Below are the code and all the weights of a small trained network. Each question names an input and a target symbol and asks about switching units off, where a switched-off unit gives its printed mean instead of its output.

import numpy as np


def w(rows, s, z=0):
    codes = np.array(rows[::2]) - 128.0
    scale = np.full(codes.shape[1], s)
    scale[-1] = z or s
    return codes * scale


def f(y):
    return np.maximum(y, 0)


def softmax(a):
    e = np.exp(a - a.max(-1, keepdims=True))
    return e / e.sum(-1, keepdims=True)


def log_softmax(a):
    a = a - a.max(-1, keepdims=True)
    return a - np.log(np.exp(a).sum(-1, keepdims=True))


def net(x, mask):
    ids = ['ΓΘΞΠΦΨΩαβδεζηλστ'.index(c) for c in x.split()]
    T = len(ids)
    res = E[ids] + P[:T]
    u = 0
    for l in range(2):
        r = res
        for j in range(3):
            rows = slice(2 * j, 2 * j + 2)
            q, k, v = (r @ M[l][rows].T for M in (Q, K, V))
            z = softmax(np.where(np.tri(T) > 0, q @ k.T / 2**0.5, -1e9)) @ v
            o = O[l][rows]
            res = res + np.where(mask[u + j], z, o[:, -1]) @ o[:, :-1]
        u += 3
        y = f(res @ A[l][:, :-1].T + A[l][:, -1])
        res = res + np.where(mask[u : u + 8], y, B[l][:, -1]) @ B[l][:, :-1]
        u += 8
    return log_softmax(res[-1] @ U[:, :-1].T + U[:, -1])


Q, K, V, O, A, B = {}, {}, {}, {}, {}, {}
E = w([
[144,166,62,121,136,169,114],'Γ',
[142,95,178,100,124,154,165],'Θ',
[83,94,116,111,109,119,184],'Ξ',
[130,114,137,74,41,124,166],'Π',
[132,48,118,125,100,114,160],'Φ',
[184,144,107,106,2,160,117],'Ψ',
[90,118,143,118,29,144,150],'Ω',
[49,140,148,61,52,82,54],'α',
[66,125,96,142,130,173,157],'β',
[161,157,87,94,84,167,118],'δ',
[121,125,82,119,122,160,136],'ε',
[169,90,69,146,155,166,75],'ζ',
[105,129,212,146,131,178,137],'η',
[148,98,132,234,86,131,161],'λ',
[199,47,80,91,145,180,49],'σ',
[118,154,191,192,176,53,90],'τ',
],0.018)
P = w([
[232,194,57,127,173,73,246],'0',
[82,131,47,166,1,137,176],'1',
[84,107,56,148,8,138,156],'2',
[105,88,88,133,26,129,154],'3',
[115,102,95,138,21,143,130],'4',
[121,100,147,130,39,142,115],'5',
[130,112,156,136,44,145,96],'6',
[148,106,183,123,46,141,83],'7',
[161,105,213,122,68,143,77],'8',
[175,99,221,122,70,127,54],'9',
[151,98,194,114,47,121,86],'10',
],0.0087)
Q[0] = w([
[22,240,141,166,136,98,139],'L0H0',
[143,154,2,134,172,117,185],'L0H0',
[151,107,86,243,119,22,36],'L0H1',
[161,209,137,109,69,227,201],'L0H1',
[58,105,199,90,17,248,90],'L0H2',
[116,225,113,110,106,101,179],'L0H2',
],0.0071)
K[0] = w([
[112,188,71,111,124,102,174],'L0H0',
[101,125,109,158,115,155,162],'L0H0',
[186,152,95,182,147,121,231],'L0H1',
[158,82,193,65,140,126,2],'L0H1',
[125,77,199,105,141,93,20],'L0H2',
[103,165,150,149,57,114,127],'L0H2',
],0.0099)
V[0] = w([
[153,41,53,180,2,87,167],'L0H0',
[181,136,232,186,131,186,112],'L0H0',
[161,68,152,149,172,190,118],'L0H1',
[141,174,130,176,176,55,197],'L0H1',
[108,143,70,202,150,64,65],'L0H2',
[194,189,154,56,57,162,48],'L0H2',
],0.0078)
O[0] = w([
[104,50,253,97,80,154,110,246],'L0H0',
[7,121,83,199,31,130,171,119],'L0H0',
[100,48,75,142,162,199,171,135],'L0H1',
[108,185,98,134,124,161,179,101],'L0H1',
[177,140,172,108,105,68,34,122],'L0H2',
[94,9,113,112,234,2,222,185],'L0H2',
],0.0077,0.012)
A[0] = w([
[182,82,22,122,111,213,22,253],'L0N0',
[144,53,70,191,7,127,106,91],'L0N1',
[200,223,108,150,154,185,81,95],'L0N2',
[216,182,134,68,80,134,149,107],'L0N3',
[208,76,95,107,86,95,156,88],'L0N4',
[72,214,254,95,200,82,190,153],'L0N5',
[191,214,143,106,226,119,20,81],'L0N6',
[156,32,123,69,203,104,43,127],'L0N7',
],0.0058,0.0049)
B[0] = w([
[21,57,207,161,132,123,208,206],'L0N0',
[139,170,212,114,217,91,152,213],'L0N1',
[23,206,217,66,166,233,119,134],'L0N2',
[117,151,129,112,254,127,80,141],'L0N3',
[65,137,81,234,210,154,63,182],'L0N4',
[155,116,87,5,44,47,83,152],'L0N5',
[30,176,149,214,134,100,236,134],'L0N6',
[84,160,61,183,25,185,184,245],'L0N7',
],0.0055,0.011)
Q[1] = w([
[40,92,231,174,87,143,135],'L1H0',
[116,102,64,59,154,46,34],'L1H0',
[123,122,72,99,212,89,87],'L1H1',
[173,162,97,76,134,178,102],'L1H1',
[168,254,106,134,172,123,158],'L1H2',
[129,100,89,172,191,58,26],'L1H2',
],0.0091)
K[1] = w([
[254,243,53,87,177,170,253],'L1H0',
[96,198,144,99,115,145,140],'L1H0',
[54,81,60,110,70,162,98],'L1H1',
[34,80,154,107,61,153,14],'L1H1',
[83,193,165,7,5,113,75],'L1H2',
[81,158,59,18,226,186,201],'L1H2',
],0.0071)
V[1] = w([
[153,52,143,98,68,107,119],'L1H0',
[189,128,110,63,239,93,115],'L1H0',
[153,107,207,115,169,184,89],'L1H1',
[89,102,139,249,140,44,128],'L1H1',
[98,126,159,70,112,121,106],'L1H2',
[117,90,43,47,108,158,126],'L1H2',
],0.011)
O[1] = w([
[48,98,145,197,81,88,78,2],'L1H0',
[189,68,95,164,191,102,87,50],'L1H0',
[133,155,138,168,137,8,198,211],'L1H1',
[164,146,204,95,109,151,114,99],'L1H1',
[101,141,88,80,155,45,150,94],'L1H2',
[128,143,91,129,93,166,117,145],'L1H2',
],0.012,0.007)
A[1] = w([
[52,81,70,134,125,205,143,116],'L1N0',
[140,108,96,235,184,107,19,103],'L1N1',
[5,128,184,87,96,112,180,102],'L1N2',
[201,149,154,116,89,51,105,255],'L1N3',
[64,105,174,196,177,148,9,91],'L1N4',
[192,178,54,39,191,142,100,34],'L1N5',
[118,180,184,98,1,210,143,158],'L1N6',
[191,139,107,158,119,167,193,60],'L1N7',
],0.0064,0.0038)
B[1] = w([
[244,210,113,139,92,77,148,183],'L1N0',
[26,118,180,27,133,185,153,155],'L1N1',
[168,149,109,209,110,146,112,238],'L1N2',
[61,204,71,140,222,200,55,163],'L1N3',
[199,200,120,5,72,114,106,166],'L1N4',
[87,105,131,210,3,120,43,168],'L1N5',
[70,74,82,94,215,138,96,253],'L1N6',
[170,165,254,108,68,90,97,157],'L1N7',
],0.0067,0.019)
U = w([
[204,121,124,165,138,106,79,139],'Γ',
[119,29,89,110,33,163,199,195],'Θ',
[85,109,61,139,186,105,118,124],'Ξ',
[52,105,91,32,86,75,103,118],'Π',
[132,119,126,195,110,75,109,119],'Φ',
[125,119,173,72,31,42,102,36],'Ψ',
[133,149,113,148,62,64,90,120],'Ω',
[104,160,132,66,150,106,61,254],'α',
[174,171,133,69,82,64,183,141],'β',
[108,71,86,109,218,156,83,81],'δ',
[144,119,114,141,168,117,120,144],'ε',
[107,85,253,124,184,125,147,156],'ζ',
[85,127,94,86,199,213,157,19],'η',
[46,169,126,107,102,145,190,114],'λ',
[102,97,104,226,114,211,42,140],'σ',
[156,170,153,41,93,149,130,53],'τ',
],0.0065,0.0068)

Each question gives the input, a string of symbols that net reads in full, and the target symbol t.
The units are the heads (2 rows each of Q, K, V and O) and the neurons (one row each of A and B). Each row of codes is followed by its name. A weight is (code - 128) times the scale printed after its matrix; where a second scale follows, it is the last column's (O, A, B and U).
mask holds one flag per unit, layer by layer, with each layer's heads first. A switched-off unit (its flag False) gives its mean, the last column of its rows in O or B, instead of its output. The means were averaged over made-up inputs and are rounded, as every weight is.
A unit's drop is (log p(t) with every unit on - log p(t) with that unit switched off) / (log p(t) with every unit on - log p(t) with every unit switched off).
The circuit of an input: a set's keep is (log p(t) with only the set's units on - log p(t) with every unit switched off) / (log p(t) with every unit on - log p(t) with every unit switched off). Starting from the 12 units with the biggest drops (on a tie, the unit counted first), units are removed one at a time, each time the one whose removal leaves the highest keep (on an exact tie, the one counted first), for as long as the keep stays at least 0.8.
units of the circuit, in order: the units of the circuit, biggest drop first
unit that matters most: the unit with the biggest drop
top k neurons: the k neurons with the biggest drops, biggest first
k most important neurons of layer l: the k neurons of layer l with the biggest drops, biggest first
heads that matter: for each layer, one digit per head in row order, 1 if its drop is at least 0.15 and else 0, layers parted by /
input σ τ δ σ σ σ σ λ β σ δ, target σ: units of the circuit, in order => (L1H0)
input σ σ σ Ψ σ β λ, target ζ: units of the circuit, in order => (L1H1, L0N1)
input Γ Ω β, target Γ: units of the circuit, in order => (L1H0, L0H0, L1N6)
input Π η σ η, target Π: units of the circuit, in order => (L1H0, L0N5, L1N4, L1H1)
input τ Γ σ λ, target τ: units of the circuit, in order => (L0H0, L1H1)
input Π η ζ Ω ζ ε β, target Π: 3 most important neurons of layer 0 => (L0N7, L0N5, L0N0)
input σ β η λ λ Γ Θ σ τ, target α: heads that matter => 000 / 010
input Γ α σ λ Ξ τ, target Γ: units of the circuit, in order => (L1H0, L0H0)
input ε σ δ δ λ λ Π β, target ζ: 4 most important neurons of layer 0 => (L0N1, L0N5, L0N7, L0N6)
input δ β λ β, target δ: units of the circuit, in order => (L1H0, L0H0, L0N3)
input Π σ σ α σ σ σ σ, target Π: top 3 neurons => (L1N1, L1N4, L0N5)
input δ λ σ σ β λ σ Γ τ ζ σ, target δ: units of the circuit, in order => (L1H0, L0H0, L0N3, L1N1)
input β β λ Ω, target β: heads that matter => 101 / 110
input σ α σ σ α λ λ σ Θ σ, target Θ: top 2 neurons => (L1N3, L0N7)
input β Ψ Ω Γ α σ τ δ, target β: heads that matter => 111 / 110
input Π Φ Θ ζ, target Π: 2 most important neurons of layer 1 => (L1N1, L1N4)
input λ λ λ ζ β δ, target λ: unit that matters most => L0H2
input λ Ξ λ α β Ξ β λ λ σ Ξ, target λ: units of the circuit, in order => (L0H2, L1H0)
input α Ψ Π, target Π: units of the circuit, in order => (L0N5, L1H1, L1H2, L0H1)
input τ λ σ σ η λ σ τ β σ δ, target τ: units of the circuit, in order => (L1H1)
input σ α δ Ψ, target σ: 2 most important neurons of layer 0 => (L0N7, L0N0)
input β Ψ β Π α τ Ψ δ σ λ σ, target β: top 4 neurons => (L1N6, L0N2, L1N7, L0N7)
input σ σ β Θ Π τ β Φ λ, target σ: top 3 neurons => (L1N3, L0N7, L0N0)
input Ξ σ Ξ σ σ τ σ, target Ξ: top 2 neurons => (L0N0, L0N3)
input σ η τ, target σ: 3 most important neurons of layer 0 => (L0N0, L0N1, L0N4)
input λ δ Ψ λ σ σ β Π σ, target Θ: units of the circuit, in order => (L0H2, L0N7)
input Π Π δ λ Ξ, target Π: heads that matter => 110 / 110
input λ Ψ Ψ σ λ τ Ξ σ λ Γ, target λ: heads that matter => 111 / 100
